Each row is followed by its class.
[-26   2  26  12  -3  22 -17 -12  28  26 -45 -29  44 -28   7 -27 -27   5
  41  32   9  -9 -27  23  -1 -35  -3   0   1   8  -5   5  17  21   9  21
  22] : K_652
[-10  -3  50  22   9  -4   9  11 -10 -12  -7 -25  18  -7 -29 -21  -6  41
  24  45 -10   6   5  27  17  16  -2 -26 -14   6   5  19 -11  -1 -26  21
  12] : K_652
[-15 -32  32  12 -67 -32  15  25  18  30 -56 -21  51  73 -34 -35  -3  30
 -11 -79  20  18  56  11 -15  49  31 -10 -31 -36   5 -24  -9 -20 -13  50
   1] : K_963
[ 22  -6  15  21  -1 -38 -31  30  -3  38 -13  15  66   3 -62  -8  25  24
 -12 -62  16 -35 -30  -6 -36 -21  31   6 -40 -42 -18   6   9  30 -11  22
  29] : K_679
[-11 -50   9 -39 -18 -48 -14  22 -17 -47 -36 -19 -22  45 -14 -13  -2  60
  34 -31  32  22  30  20 -14 -15  56   0 -28  -7  14   2 -66   2 -26  37
  23] : K_988
[-33  41 -13  38  -8  21   2 -28 -19   1 -13 -14  13 -41 -56 -30 -27  28
  41  41 -43  29 -15  -4   0 -11   1 -11 -37 -33 -14  25  18  33  13  63
  34] : K_988
[-13 -15 -41  38   8   4  -1   0 -25  35  19 -18 -40 -48 -30 -17  -7  -2
 -19 -20 -30 -18 -26 -30 -34   1  38   5 -16 -17  20   2  22  33  36  -6
  -3] : K_407
[ 36   4  41  33  16 -21  10  14 -25 -23  36  18  54 -10 -14  39   5   2
  17  -5 -11  30 -25  17  22  -4  -4   9 -45 -13  -8   9  -2 -12 -55 -30
  -7] : K_468
[-23   6  23 -34  -4  30  15 -31  37 -11 -30 -19  29  11  15  -4 -26  -9
  39  56 -27   7   0  20  13  -4 -29  -4  36  25  -6  -1   6  -7  23  22
  -9] : K_963
[  9  17  33   3   0 -16  37  -8 -10   6  -5 -23  12   0   7  -5   6   5
  25  27  16 -19  14  31  -6 -19 -27 -10  -6  28  30  -9   0 -12  14   3
  18] : K_679
[ 11 -20  34  -5  -2   0  33  -8 -18 -27  10 -21 -44 -13  33   0 -23 -16
 -33  19 -14 -24  11 -24  -9  -6 -26 -27 -17  12  20   8 -11   4 -19   1
   4] : K_27
[-34 -12 -35 -41   1 -14   1  27  11  -8  24  19 -16   3 -22 -10  -1  -6
  63 -26  33  42 -31  -8   0 -21  44  21   3 -47  48  32  -4 -18  22  18
  11] : K_669
[ -9  23   0  30  -9   1  51 -14  23   5 -21 -40  -5  22 -39  -9  -9   0
 -21   2 -20 -25  -1  17  15  33  10 -11  57  17  -3  22  14  17 -38 -10
  16] : K_524
[  0  57 -41  22   4  15  34 -29  13  26  23 -15  62 -20 -71  -2   0   4
  26  20 -26   3   4  30  21  29  12 -10  -2  -7 -12   8  31  16 -10 -25
 -12] : K_524
[ 36  30 114   9  19   6  97 -36  15 -28 -24 -77   2  29 -14   3 -22  -9
 -17   7 -51   7  31  48  12  38  -7 -46  -2  34   1  11 -16 -19 -70  -8
   7] : K_94
[  9 -43 -70 -12 -35 -20 -21  -1  60 -18 -14  -2 -21   8 -14   2 -21  48
 -42   4  29 -36   3  23  13  60  79 -43  21  48 -17   7 -36   2  14   0
  57] : K_963
[-15  -4 -10 -23 -14  -9  -5 -13 -10 -22 -23 -34 -23   9 -13  15 -22   8
  39  16 -21  -1   8  16  10   7  10  -4  -5  22  12  -4 -10  11  13 -11
  -2] : K_988
[ 22  32  43   6   3 -31  28  17 -17  16   5  -9  13  32 -37 -18   9   8
   9 -35  -8  14 -15  45  45  61 -22 -39 -21 -32  46  27 -11 -44 -30   1
  18] : K_652
[-26 -24   2 -32   2  -2  -4   5  26   8 -56 -26  13  12  21   2  -1 -24
  24 -20 -26  15  -1  15   7 -13   1 -11  21  -3  36  -7 -16 -14  10  19
  -2] : K_988
[-36  23 -19   4  20 -15  20  35 -22  18  31   6 -25 -27 -36 -14 -20  22
 -34 -11   4 -18  27   7 -12 -11  38  16 -10 -15  20  17  -2  23 -13   2
  34] : K_87
[  2   3  22   0  -2 -10 -10  17 -18   6  -1   7  22  -8  -1  -8 -11   7
 -10 -30 -11   2  27   7  -4 -15 -16  -1 -23 -18  13  -1  -5   1 -16  15
  -2] : K_669
[ -7   6  17 -28 -16  14  14 -13  12   3 -18  -9  26  14   6   5 -18 -23
  13  19 -45   4   1   7 -14   0 -26   5  42   4   0  -4  37  12  -8 -14
 -10] : K_669
[ 25  12  14  -8 -29 -55  14  11 -32  50 -37 -10  59  41 -22  -8 -21 -16
 -47 -78  -7  21 -19   1 -28  53   6  18  -8 -31   9 -37  39  -9   1  -9
 -15] : K_27
[-19   6 -40 -23 -79  12 -19 -15  16 -50 -66  18 -50  52  -2 -10  -5 -15
 -88 -44 -48 -19  91 -12   9  45 -40 -46  26  35  31 -42 -63  27   3  10
  22] : K_626
[  5  -8  25  10  -8   5 -23  17 -11   8  16  21   3   4  10   6  27   3
   1  12  -2 -17  -9  -6   5  -3 -48   6  10  -3 -16  -3   6   6 -33 -27
  -8] : K_626
[ 21 -14 -61 -34 -18   5 -13 -26 -17 -16  -2  11 -76   1 -23 -30 -14  19
 -95 -58  39 -41  54 -30 -26  25  35 -12  14  -7   5  14 -47  37  -4   8
  18] : K_87
[ -2 -38  34 -25 -15  -9   4  16 -36 -53   1   9 -13   6  19  22 -27   7
  -3  47  28 -10 -20  23 -36 -13 -20 -13   7  19 -22  -4 -10  27 -22  14
  16] : K_988
[-24  47 -21 -32   2 -16  28  10  26  12 -28 -34  31   3 -55  -8  -5 -12
  52  -2  -8   1   3  45  -5 -15  32 -10  29 -15  47  23  13  -1  -3  -4
  37] : K_524
[ 30   1  26  57 -34  12  13 -11  28   3 -23  -3 -19  44 -22 -10 -16  -1
 -63 -24 -10  51   1 -11   6  68  33 -14   5  17 -55  -4  -9  14 -24  -8
  13] : K_652
[-16   9 -37  -4   1  18  21 -14   9  -8  31  -2 -82  -9 -55 -37  -5  31
 -11  22  -5   0  25 -21  18  22  64  -1   2  -9  18  46 -17  16  16  17
  29] : K_94
[-15 -21  72 -34   9   1  52   5   0   3  14 -36  75 -13  14   5  14   9
  45  41 -10 -36  22  50  -8  -7 -65 -29   6  20  37 -18  12 -35 -32 -18
 -24] : K_963
[ 15 -10 -38 -31  -6 -23 -10  -5   7 -31  -6   0 -16  24  16  20   3   4
  -1  -6 -31  -1  24  -3  12 -10   5  -4  12  17  12 -12 -16   1  -9 -18
   7] : K_27
[ 39 -43   4  -4 -28 -30 -20  17 -12  33  22   7 -47  54  26 -15  34  22
 -35 -59  30 -44   4 -23  -1  29 -13  -2  -1  -7 -24  -9 -16  -4 -15 -53
 -22] : K_754
[ 17  -7  25  17  19 -20 -34  14  -4   1 -27  -8   6  28 -12  -8  11  10
  39   5 -26  13 -68  -4  17   9   3  -3  -9 -26  -5  14   7  -9  15  27
   9] : K_407
[ -1  13 -32  20  -5   9 -13 -20  29 -29  -8 -24  12  -9 -25 -15  12  -5
  37 -17 -64  15 -11   3  14 -33  31  -6 -32 -16  12  12 -18  33 -19  38
  19] : K_524
[-21 -26 -51  23  25  24 -36  -9  19 -50 -24   4   0 -37  39   3  20  13
   5  -6   4  27  15 -35  12 -45  21 -10 -11   8  20 -13 -13  -3 -19  11
  24] : K_652
[ 12 -46 -17 -12 -41 -22 -14 -15  34   4 -48 -37  44   1  15 -29 -11  33
  12  -8   1   4  10   6  -1 -18  35 -20 -14  12  -1 -16 -22   8   6  25
  32] : K_754
[  3  36   5 -41  11  25  27 -23  28  13  25  -1  -3  25  -9   2   1 -22
 -11  17 -13 -24  16  15  23  34 -30  -2  48  20 -10   2   8  -6   5 -36
 -26] : K_626
[ 29 -17  43  -8  -1   0  12 -12  29  20  -1 -13  74 -12  36 -13 -13  -3
  34  32  31  -8 -21  28 -23 -29 -19   1  12  16 -14  -6  21 -20  18  11
  -4] : K_468
[-16   4   6   6   0  13   4   0  16   4   7  -1 -16 -11  -9  15 -29 -12
  21  45 -22   7 -11  21   1  19   6 -11  25  27   4  14  12  12   5 -29
   8] : K_27
[  5  21  24   0  11  -3  20 -29  59  14 -67 -46  36  43  34 -11 -28 -24
  27   2 -10  18  -6  28  24  14  31  -2  18  31  14 -15   2 -18  24   4
   9] : K_626
[ -4 -63  48  41  -6 -48 -24  47  17  -5  -8  -6  24  24 -18 -37   9  37
  86 -35  20  26 -22  14  12 -10  35 -28 -62 -51  28  47 -50 -23 -14  88
  15] : K_988
[-27 -24 -87 -64 -35  43   8 -57  63   4 -20 -32 -20 -28  42 -29 -30 -42
 -27   1 -42   0  58 -13  10  -2  24 -17  39  28  36 -13 -19  24  37  -2
 -21] : K_754
[-32  -7 -25  -1   5  10   1  20 -15 -12   3  15 -13 -53  25  20 -24 -19
   0  29  -2   1  -9   9 -21 -30  -2  -1  -9   3  16   6   3  12   0   1
  15] : K_524
[  2  33  34 -64  -6   3  20  -3 -11   4  23  13   6  32 -26 -15  12 -14
  43   8  13  -8  -7  28   8  18 -51  -2  23 -29  31  19  19 -20 -17 -33
 -11] : K_94
[-36 -11   2 -14 -19  -6 -38  10   8   2 -84  -9 -17  23  11 -14 -15   0
  41 -28  12  28 -30  15  -5 -27  16   7  -6 -23  14  -2 -25   4  13  31
  31] : K_407
[ 14 -30 -19 -45 -20  -6  -6 -26  51 -22 -47 -47 -41  62   7 -23 -17  28
 -55 -45   5 -58  38  -4  12   2  42 -13  23  27 -35 -10 -41  27 -13  12
  18] : K_407
[ 41 -31  44 -10  -4  -8  33  -8  53 -11 -13 -10  61  10  18  -2   1  -1
   5  -6  40 -18  21  38  10 -15 -14 -42  25  26  10   8 -21 -30 -41  -3
  22] : K_94
[ 20 -23 -43  13   9 -15   0  -5  11  17 -13 -20 -36 -11  12  -8  -6 -12
 -13  -9  15   8 -64  -5  -7  18  57 -12  -2  -7  10  12  -4  10  22   2
  21] : K_679
[ -8  16  44 -39   2   2  27 -11  -8  -3 -17 -30  13  -6 -19   4  -9   7
  33  13 -35  -4  20  22  -8  -5 -40 -10  11  -4  20  15   5 -15 -27  -5
  17] : K_87
[  1 -34  -4  18  21  -9 -19  10 -21 -11 -39 -28  27 -27  18   5  12  28
 -17 -19 -40  16  22  -3   9 -17   3 -23 -40  -7  15 -32 -19 -10 -28   9
   3] : K_407
[-13 -10  51 -19  -2 -16  11  26   1 -16 -11 -23  51  10 -42 -11   9  23
  17 -10 -11   2  22   6   6  -8 -10 -12  -8 -20  20   4 -17 -14 -38   1
  -3] : K_468
[  -7  -10 -105   12    0   25   -8  -37   20   10   -9   -9  -32  -48
  -17  -12    4   18  -27    3  -17  -24   -8  -15   14   20   52  -30
   -8    7   23   -1  -16   16   61   30   35] : K_626
[-26   2 -35 -20  29  23 -31 -11   5   6 -26  -6  12 -32  27  12  -7 -27
  32  -2  -4  13  -2   3  14 -41  -8  18  20   3  35 -15  15  -9  30  -9
 -13] : K_407
[ 28 -18  22  31  27   1   2 -10   7   4  -2  -7 -27  15  15  -4  34  -1
  33  23 -15  37 -12 -29  22   5  26  12   4 -10  14  30   6 -30   3  14
  -6] : K_407
[ 12  -5 -11 -41 -66 -54  25   5  10   5 -24 -17  13  51 -34  -1  21  16
  -4  -6 -20 -15  51  35 -11  50  24 -24   0  19  18 -15 -23   4 -17 -17
  11] : K_988
[ 13 -12 -35 -34 -25 -31   1 -15  13 -36  -2  -9  -4  35 -38  11  34  36
  -8 -20 -36 -18  31   2  14   7  31   5 -13  15  -4  -4 -36  14  -9  31
  12] : K_679
[-10 -19  31 -36  -6  15   1   5  25   8  -4  14  42  30  17 -19   0  -9
 -19   6  13   3   4   2  14   5 -39   3  20  -3 -14 -13  -2  -2  -6  17
 -22] : K_679
[ 20 -74   1  43 -15  -5 -36  19  12   9  31  41  -9 -18  31 -15   1  12
   7  -9  40   9   6 -19 -20  -8  33  16  -8 -16   1  41  -6   3 -18  40
  11] : K_87
[ 39  12  25  93 -28  -7   1  -5 -17 -15  22   9 -23  53 -26  -3  37  24
 -52 -35 -44  22  18  17  20  83  -8 -25 -17  21 -37 -16 -17  16 -62  -5
   0] : K_988
[ -5 -22  -1 -13 -15 -14 -42  25  -7   7   8  35  -3   9  10  14   7   3
  31  27  18 -15 -54   0   4  -4 -21   5   4  -1 -24   6  -3  13  20 -21
  -5] : K_754
[-35  19  27 -33   6  38   4  -6  16 -14 -23  -8   0 -11   3  10 -44 -25
  24  59 -60 -11  -8  32 -11 -15 -30 -15  23  23  -2  -6  14  34   5 -30
   4] : K_94
[-24 -39  42 -48  -5 -17  26   6  22 -35 -48 -34   7  21 -34 -11 -25  31
 -32   0  17 -27   8  18 -37  16  52 -27  -4  36   1 -10 -54  31 -16   1
  22] : K_679
[-28  15 -17 -25 -12  18  -4 -13 -23  11 -14 -20 -31 -15 -26   0   6  -5
 -11 -17 -41   5  25  -7 -11   8 -16   1  11  -4  12 -13   1  19  -9 -30
 -11] : K_988
[ -6  -6 -30 -14  -6  -8 -23   7  -6   1 -13  -4 -20 -37  -9   5 -19   7
  10  20  16  -6  13  -2 -18 -17  21  -1  21   2  11  20  -4  15  -8 -24
  22] : K_626
[ 18 -13 -38  33  -4 -25 -37   2  26  -3 -30   2  23   9 -20 -14 -11  18
   7 -64   4  70  -8 -11  -8  15  80  -2 -44 -31 -10   4 -11  -7   6  46
  29] : K_679
[  3   5  54   2  10   9 -29   7 -28  -2   9   5 -17   4  -6  -6 -10   6
  26  29 -22   4 -42   1  -3  -9 -32  16  -7 -14 -28  16  12  21 -18 -11
  -6] : K_407
[ -8  32  66  27   3   9 -18  -6   4  -3 -63 -11  87   9 -42 -13 -40   4
  15 -20 -48  49 -37  37   6   6   9 -12 -52 -31 -24  -6   1  30 -44  21
  27] : K_407
[-23   7 -10 -60  11   9 -19  17  -4  32  23   4   5  -8 -47   0  12 -10
  34  21 -13 -15 -69   0  -9 -10  -1  21  11 -31   3   7  28  29  22 -40
  -5] : K_679
[ 26 -12 -46   0 -45 -11 -24 -24  29 -21 -23 -13 -48  37  20 -10  -7  32
 -68 -34 -12 -11  60   2  -1  60  28 -38   5  55 -45 -32 -45  12  -2 -18
   9] : K_754
[-20  -1  -6 -37   1   4  60 -24  52   1 -34 -71  20 -17  11 -33 -16 -10
 -35   5 -47 -27  45  14  14  19  20 -37  41  15  63  11   0 -24 -14  25
  19] : K_468
[  2   0  43 -17 -16   1  -6   8  31  11 -16   4  37  25  -3 -11  -8   4
   0  19  11  14   1   9  12   4  -3  18  19   6 -28   4  -4 -10   2  12
  -6] : K_468
[-25 -21 -25 -50  -9  16 -16  -6  18  -6 -45  -4   8  -8  31   0 -27  -8
  13  20   0   4 -12  23   2 -14 -10 -12  34  14  14 -15 -16   8  23   0
   0] : K_669
[ 15   3 -42   5  20 -21  -2  15  -9  -5  20  10 -22 -20 -50 -17  -5  37
 -15 -10  18  10  -5 -10 -16  -2  87 -13 -44 -22   9  24 -17  11  35  35
  48] : K_652
[  2 -26 -54 -48  -1 -49  14  27  25  22 -15   5  56   0  37   4 -10  -7
 -49 -51   8 -20  24  26 -19  12  23 -18  18   6  37 -34  -8 -30   6 -11
   1] : K_963
[-17  -6  46 -45 -20  -1   1   7   3  14 -34 -30  11  18 -23 -30 -31  17
  11 -10  -8 -23   7  30 -21   6 -14 -17  12   0  13  -3 -10  15   2  -7
   5] : K_669
[-46  13  64  -9  36  43  33  -8  26 -30  11 -23  -1 -30  -2   8  -2 -10
  42  62 -43   5  21  18 -13 -32 -12 -10  12  26  20  23   8  11 -48 -19
  18] : K_679
[-18 -49 -26 -46   1   3 -37 -24  36  21 -55 -48  -7 -36  44 -28  15 -13
  64  -4 -18 -21 -74  10   8 -39  27 -13 -23 -11  58  10 -30   0  44  45
  19] : K_988
[  4   1 -89 -23 -19 -15  22 -35  30  15 -22 -46 -34 -22  17  -8   8 -17
 -21 -37 -36  14  26 -21  11  10  69  -3  22   6  64   4  13 -15   6 -20
  39] : K_754
[-13  -3 -25 -56 -38  14  20 -35   8 -63   3  29 -11  15  52   2 -37   3
 -46  50  42 -48  81  18  27   6 -50 -15   8  66  -8 -26 -59   7  22  12
 -30] : K_468
[ 11  25  -3   7  11   5 -16 -24  19   9 -12 -52 -27 -19 -32 -25 -10  -6
  42  29 -23 -14 -60   7  14  -2  30  -9   4   1   7  29  -5  31  17  -5
  19] : K_626
[-31 -54  59  10 -10 -15  16  28 -14 -28 -15  -6  22   1  27 -13 -16  32
 -26 -33  33  10   6 -13 -42 -35  29   8 -57 -14 -18 -14 -15   6 -35  68
  29] : K_754
[-13 -25   5 -31   0 -20   0  19   7  -5 -10  -9  13  -5  32  -6   8  11
  30  18  39 -29 -24  22  13 -14 -27  -8  14  11  30   7 -10 -32  -5   4
  14] : K_524
[-19 -12 -38 -62  -2 -14 -20  15 -11  19 -12  -3  -2  -9  -2   8 -21 -10
  30   3 -18 -25 -40  16  -7  -9   3   6  17 -13  36  -1  15  11  49 -14
  -4] : K_669
[ -5  -5  44  -3  24  31  25 -26  32 -21  -7 -24 -33 -10  35   3 -33   2
 -45  24 -13 -23  49  -7  19   7 -20 -11  31  59 -17  13 -25  -5 -29 -15
   2] : K_87
[ 11   3 -16 -13  -9 -20 -19   9  -8 -20 -39 -13 -28  22  11   0  -5   5
  20   9   2 -24 -37  25   3   5 -13 -34 -14   9   5  -8 -31   2  28   4
  20] : K_524
